Below is a small trained network, with its code and all its weights. Each question gives an input and a class and asks what happens when units are switched off, that is, made to give their printed mean instead of their output.

import numpy as np


def w(rows, s, z=0):
    codes = np.array(rows[::2]) - 128.0
    scale = np.full(codes.shape[1], s)
    scale[-1] = z or s
    return codes * scale


def f(y):
    return y / 2 * (1 + np.tanh(0.7978845608 * (y + 0.044715 * y**3)))


def log_softmax(a):
    a = a - a.max(-1, keepdims=True)
    return a - np.log(np.exp(a).sum(-1, keepdims=True))


def net(x, mask):
    res = np.array(x, float).reshape(1, 5) / 4 @ E
    y = f(res @ A[0][:, :-1].T + A[0][:, -1])
    res = res + np.where(mask, y, B[0][:, -1]) @ B[0][:, :-1]
    return log_softmax(res[-1] @ U[:, :-1].T + U[:, -1])


A, B = {}, {}
E = w([
[76,123,146,172,139,191,191,139,72,108,217],'x0',
[55,150,107,107,103,87,199,117,97,87,104],'x1',
[51,99,185,68,190,65,159,253,144,159,162],'x2',
[183,152,163,149,139,156,34,152,152,81,122],'x3',
[139,160,68,96,154,161,79,105,129,55,173],'x4',
],0.014)
A[0] = w([
[31,115,124,82,137,90,207,178,55,170,170,79],'neuron 1',
[138,166,134,154,89,60,124,121,202,108,12,118],'neuron 2',
[159,167,110,110,178,186,15,66,164,2,152,144],'neuron 3',
[91,93,194,127,247,147,148,241,173,172,177,100],'neuron 4',
[165,187,76,95,189,135,28,148,142,115,121,101],'neuron 5',
[136,197,49,93,187,142,106,129,121,9,173,111],'neuron 6',
[167,120,191,81,161,76,100,154,187,153,93,3],'neuron 7',
[115,175,190,252,126,195,41,133,36,77,194,87],'neuron 8',
[106,115,167,131,219,76,103,192,143,170,182,62],'neuron 9',
[110,113,154,89,111,115,126,97,161,125,61,113],'neuron 10',
],0.0088,0.0056)
B[0] = w([
[100,39,133,107,222,208,176,88,54,78,192,245],'neuron 1',
[131,170,132,105,104,73,78,223,160,182,171,196],'neuron 2',
[142,1,74,138,99,99,52,106,122,90,225,252],'neuron 3',
[83,130,196,20,201,139,133,213,133,149,104,254],'neuron 4',
[209,123,150,93,75,43,85,135,112,132,129,195],'neuron 5',
[97,179,84,57,109,135,109,129,117,51,187,208],'neuron 6',
[64,190,139,159,153,127,181,136,83,145,93,172],'neuron 7',
[144,97,41,198,144,125,220,114,52,66,149,216],'neuron 8',
[153,141,169,56,196,148,117,69,176,156,128,208],'neuron 9',
[96,116,123,116,112,100,84,151,116,136,117,157],'neuron 10',
],0.0094,0.018)
U = w([
[98,113,115,107,158,141,180,146,74,46,208,202],'0',
[118,207,116,126,67,81,127,149,143,149,101,162],'1',
[184,128,123,251,112,237,198,79,111,145,148,2],'2',
[195,103,124,130,94,123,59,149,153,119,194,136],'3',
[112,135,210,64,172,134,142,173,166,165,157,76],'4',
],0.012,0.0043)

Each question gives the input, the list of numbers given to net, and the class t.
The units are the neurons (one row each of A and B). Each row of codes is followed by its name. A weight is (code - 128) times the scale printed after its matrix; where a second scale follows, it is the last column's (A, B and U).
mask holds one flag per neuron, in row order. A switched-off neuron (its flag False) gives its mean, the last column of its row in B, instead of its output. The means were averaged over made-up inputs and are rounded, as every weight is.
A unit's drop is (log p(t) with every unit on - log p(t) with that unit switched off) / (log p(t) with every unit on - log p(t) with every unit switched off).
The circuit of an input: a set's keep is (log p(t) with only the set's units on - log p(t) with every unit switched off) / (log p(t) with every unit on - log p(t) with every unit switched off). Starting from all 10 units, units are removed one at a time, each time the one whose removal leaves the highest keep (on an exact tie, the one counted first), for as long as the keep stays at least 0.8.
circuit, biggest first: the units of the circuit, biggest drop first
most important unit: the unit with the biggest drop
k most important neurons: the k neurons with the biggest drops, biggest first
drop of u: that unit's drop, to one decimal
input [-3,4,-7,-6,7], class 3: circuit, biggest first => [neuron 1; neuron 8]
input [-2,8,-6,0,7], class 3: circuit, biggest first => [neuron 1; neuron 3]
input [-7,3,-4,-6,1], class 1: most important unit => neuron 3
input [-2,3,-3,2,-3], class 1: circuit, biggest first => [neuron 3; neuron 1]
input [4,4,-4,-2,-8], class 2: 2 most important neurons => [neuron 4; neuron 6]
input [8,2,7,-3,-7], class 4: 3 most important neurons => [neuron 4; neuron 9; neuron 8]
input [-6,8,2,1,-5], class 1: 3 most important neurons => [neuron 4; neuron 9; neuron 2]
input [4,8,8,1,-5], class 4: 4 most important neurons => [neuron 4; neuron 9; neuron 8; neuron 3]
input [-5,3,2,1,-1], class 1: 2 most important neurons => [neuron 4; neuron 1]
input [4,-2,4,5,1], class 4: 4 most important neurons => [neuron 4; neuron 1; neuron 9; neuron 3]
input [-1,-6,3,8,-2], class 4: 3 most important neurons => [neuron 4; neuron 7; neuron 9]
input [2,-6,-8,-1,1], class 2: 3 most important neurons => [neuron 8; neuron 4; neuron 2]
input [1,4,-7,5,-6], class 2: circuit, biggest first => [neuron 4; neuron 6]
input [-5,4,-7,-1,-2], class 1: circuit, biggest first => [neuron 1]
input [-5,1,-2,-4,-1], class 1: 3 most important neurons => [neuron 3; neuron 1; neuron 4]
input [6,-3,5,5,-6], class 4: drop of neuron 4 => 0.4
input [2,3,8,-1,-3], class 4: drop of neuron 4 => 0.8
input [-6,2,-2,-1,-1], class 1: drop of neuron 3 => 0.2
